Below is a small trained network, with its code and all its weights. Each question gives an input and a class and asks what happens when units are switched off, that is, made to give their printed mean instead of their output.

import numpy as np


def w(rows, s, z=0):
    codes = np.array(rows[::2]) - 128.0
    scale = np.full(codes.shape[1], s)
    scale[-1] = z or s
    return codes * scale


def f(y):
    return np.maximum(y, 0)


def log_softmax(a):
    a = a - a.max(-1, keepdims=True)
    return a - np.log(np.exp(a).sum(-1, keepdims=True))


def net(x, mask):
    res = np.array(x, float).reshape(1, 7) / 4 @ E
    y = f(res @ A[0][:, :-1].T + A[0][:, -1])
    res = res + np.where(mask, y, B[0][:, -1]) @ B[0][:, :-1]
    return log_softmax(res[-1] @ U[:, :-1].T + U[:, -1])


A, B = {}, {}
E = w([
[153,192,114,39,175,159],'x0',
[25,46,133,168,184,131],'x1',
[162,90,128,102,195,219],'x2',
[103,105,2,113,119,135],'x3',
[145,123,60,123,100,133],'x4',
[168,79,129,172,90,151],'x5',
[92,141,97,116,130,101],'x6',
],0.0048)
A[0] = w([
[156,147,247,165,119,108,153],'neuron 1',
[77,121,129,168,64,78,131],'neuron 2',
[154,180,124,107,100,118,150],'neuron 3',
[57,207,127,85,207,85,179],'neuron 4',
[82,105,132,160,83,93,105],'neuron 5',
[131,118,70,127,150,147,251],'neuron 6',
[169,148,128,134,165,147,53],'neuron 7',
[134,132,128,120,121,123,137],'neuron 8',
[147,169,126,105,89,124,149],'neuron 9',
[175,214,139,94,97,120,117],'neuron 10',
],0.014,0.0024)
B[0] = w([
[161,56,110,41,240,234,253],'neuron 1',
[99,229,117,167,55,50,223],'neuron 2',
[59,160,105,199,77,74,194],'neuron 3',
[207,9,190,104,216,254,233],'neuron 4',
[168,226,80,133,31,78,200],'neuron 5',
[155,120,220,89,201,162,199],'neuron 6',
[111,123,83,153,66,82,153],'neuron 7',
[121,153,115,173,144,125,141],'neuron 8',
[96,150,119,166,65,74,187],'neuron 9',
[52,164,84,215,25,18,225],'neuron 10',
],0.0074,0.0061)
U = w([
[88,192,105,156,40,3,6],'0',
[167,53,154,92,209,251,250],'1',
],0.0078,0.0019)

Each question gives the input, the list of numbers given to net, and the class t.
The units are the neurons (one row each of A and B). Each row of codes is followed by its name. A weight is (code - 128) times the scale printed after its matrix; where a second scale follows, it is the last column's (A, B and U).
mask holds one flag per neuron, in row order. A switched-off neuron (its flag False) gives its mean, the last column of its row in B, instead of its output. The means were averaged over made-up inputs and are rounded, as every weight is.
A unit's drop is (log p(t) with every unit on - log p(t) with that unit switched off) / (log p(t) with every unit on - log p(t) with every unit switched off).
The circuit of an input: a set's keep is (log p(t) with only the set's units on - log p(t) with every unit switched off) / (log p(t) with every unit on - log p(t) with every unit switched off). Starting from all 10 units, units are removed one at a time, each time the one whose removal leaves the highest keep (on an exact tie, the one counted first), for as long as the keep stays at least 0.8.
circuit, biggest first: the units of the circuit, biggest drop first
top k neurons: the k neurons with the biggest drops, biggest first
drop when u is switched off: that unit's drop, to one decimal
input [-3,8,-7,-2,-7,-5,8], class 1: circuit, biggest first -> [neuron 4]
input [6,-4,-3,-6,-5,-3,8], class 1: top 3 neurons -> [neuron 4; neuron 1; neuron 2]
input [-2,8,0,-3,6,8,-1], class 0: top 4 neurons -> [neuron 4; neuron 1; neuron 5; neuron 2]
input [-8,0,-2,-3,-6,-6,0], class 1: top 2 neurons -> [neuron 1; neuron 10]
input [5,-3,-6,-5,-2,-8,-8], class 1: top 2 neurons -> [neuron 4; neuron 1]
input [-2,2,-6,-6,0,0,-5], class 1: top 2 neurons -> [neuron 1; neuron 10]
input [1,-1,-6,-1,-7,-3,5], class 1: top 2 neurons -> [neuron 4; neuron 1]
input [3,7,-6,5,3,-4,3], class 1: top 2 neurons -> [neuron 4; neuron 10]
input [-5,5,0,8,-3,6,-6], class 0: drop when neuron 1 is switched off -> 0.4
input [7,8,-7,-7,3,-6,5], class 1: drop when neuron 4 is switched off -> 0.3
input [4,6,-5,2,5,-2,3], class 1: drop when neuron 4 is switched off -> 0.6
